Below are the code and all the weights of a small trained network. Each question names an input and a target symbol and asks about switching units off, where a switched-off unit gives its printed mean instead of its output.

import numpy as np


def w(rows, s, z=0):
    codes = np.array(rows[::2]) - 128.0
    scale = np.full(codes.shape[1], s)
    scale[-1] = z or s
    return codes * scale


def norm(h):
    return h / np.sqrt((h * h).mean(-1, keepdims=True) + 1e-5)


def f(y):
    return y / 2 * (1 + np.tanh(0.7978845608 * (y + 0.044715 * y**3)))


def softmax(a):
    e = np.exp(a - a.max(-1, keepdims=True))
    return e / e.sum(-1, keepdims=True)


def log_softmax(a):
    a = a - a.max(-1, keepdims=True)
    return a - np.log(np.exp(a).sum(-1, keepdims=True))


def net(x, mask):
    ids = ['Λαβεμξτφω'.index(c) for c in x.split()]
    T = len(ids)
    res = E[ids] + P[:T]
    r = norm(res)
    for j in range(2):
        rows = slice(2 * j, 2 * j + 2)
        q, k, v = (r @ M[0][rows].T for M in (Q, K, V))
        z = softmax(np.where(np.tri(T) > 0, q @ k.T / 2**0.5, -1e9)) @ v
        o = O[0][rows]
        res = res + np.where(mask[j], z, o[:, -1]) @ o[:, :-1]
    y = f(norm(res) @ A[0][:, :-1].T + A[0][:, -1])
    res = res + np.where(mask[2:6], y, B[0][:, -1]) @ B[0][:, :-1]
    return log_softmax(norm(res)[-1] @ U[:, :-1].T + U[:, -1])


Q, K, V, O, A, B = {}, {}, {}, {}, {}, {}
E = w([
[86,59,116,250],'Λ',
[191,211,137,125],'α',
[172,85,151,82],'β',
[171,134,101,175],'ε',
[208,229,150,76],'μ',
[122,128,61,174],'ξ',
[166,153,110,162],'τ',
[44,77,94,141],'φ',
[71,91,196,115],'ω',
],0.016)
P = w([
[254,79,42,228],'0',
[200,49,66,199],'1',
[169,74,80,190],'2',
[150,99,87,170],'3',
[140,114,92,154],'4',
[118,145,107,145],'5',
[107,171,112,133],'6',
[87,211,123,120],'7',
[78,209,117,102],'8',
[64,230,128,97],'9',
],0.0044)
Q[0] = w([
[179,172,197,83],'head 1',
[124,83,252,85],'head 1',
[101,112,178,69],'head 2',
[218,148,105,89],'head 2',
],0.011)
K[0] = w([
[222,177,151,208],'head 1',
[222,152,254,74],'head 1',
[145,74,217,128],'head 2',
[249,79,104,192],'head 2',
],0.0097)
V[0] = w([
[179,121,147,16],'head 1',
[173,27,167,191],'head 1',
[172,145,56,178],'head 2',
[179,131,2,98],'head 2',
],0.0063)
O[0] = w([
[50,79,148,191,2],'head 1',
[149,241,184,73,203],'head 1',
[129,121,186,94,237],'head 2',
[2,165,214,114,203],'head 2',
],0.0075,0.0045)
A[0] = w([
[169,178,154,69,104],'neuron 1',
[254,164,58,115,119],'neuron 2',
[115,49,233,93,142],'neuron 3',
[53,156,91,179,7],'neuron 4',
],0.0097,0.0018)
B[0] = w([
[62,86,80,81,254],'neuron 1',
[224,157,146,18,237],'neuron 2',
[125,96,254,155,166],'neuron 3',
[153,102,181,114,191],'neuron 4',
],0.0096,0.0041)
U = w([
[208,169,149,77,180],'Λ',
[83,191,121,106,176],'α',
[45,200,107,147,115],'β',
[142,67,118,129,106],'ε',
[114,131,134,144,22],'μ',
[101,86,243,122,77],'ξ',
[116,146,146,165,41],'τ',
[37,61,69,134,254],'φ',
[153,117,7,158,97],'ω',
],0.013,0.0036)

Each question gives the input, a string of symbols that net reads in full, and the target symbol t.
The units are the heads (2 rows each of Q, K, V and O) and the neurons (one row each of A and B). Each row of codes is followed by its name. A weight is (code - 128) times the scale printed after its matrix; where a second scale follows, it is the last column's (O, A, B and U).
mask holds one flag per unit, heads first, then neurons. A switched-off unit (its flag False) gives its mean, the last column of its rows in O or B, instead of its output. The means were averaged over made-up inputs and are rounded, as every weight is.
A unit's drop is (log p(t) with every unit on - log p(t) with that unit switched off) / (log p(t) with every unit on - log p(t) with every unit switched off).
The circuit of an input: a set's keep is (log p(t) with only the set's units on - log p(t) with every unit switched off) / (log p(t) with every unit on - log p(t) with every unit switched off). Starting from all 6 units, units are removed one at a time, each time the one whose removal leaves the highest keep (on an exact tie, the one counted first), for as long as the keep stays at least 0.8.
circuit, biggest first: the units of the circuit, biggest drop first
most important unit: the unit with the biggest drop
k most important neurons: the k neurons with the biggest drops, biggest first
drop of u: that unit's drop, to one decimal
input β ε Λ Λ Λ, target Λ: most important unit -> head 1
input β ξ ξ, target α: 3 most important neurons -> [neuron 2; neuron 3; neuron 4]
input α ω φ τ ε Λ ω μ φ ξ, target Λ: circuit, biggest first -> [neuron 4; neuron 1]
input Λ β β Λ φ Λ Λ α ξ, target Λ: circuit, biggest first -> [head 1; neuron 2]
input ξ ξ ω τ ε ξ τ, target α: circuit, biggest first -> [head 2; neuron 1; neuron 2]
input ξ β ξ ω ξ, target β: circuit, biggest first -> [head 2; neuron 2]
input ξ α β Λ ω φ Λ, target ω: 2 most important neurons -> [neuron 3; neuron 1]
input τ ξ α ξ ω, target ε: circuit, biggest first -> [head 2; head 1]
input τ ω φ, target ω: circuit, biggest first -> [head 2; neuron 1]
input ξ β ξ ε τ τ Λ ε, target α: 3 most important neurons -> [neuron 1; neuron 4; neuron 3]
input τ ω ε ξ ξ τ, target α: 2 most important neurons -> [neuron 1; neuron 4]
input ξ τ ξ β Λ, target ξ: drop of neuron 4 -> 0.1
input ξ β ξ, target α: drop of head 2 -> 1.1
input ξ μ φ Λ τ ω α ω Λ φ, target ω: circuit, biggest first -> [head 2]
input ξ α ω, target ε: drop of head 2 -> 1.1
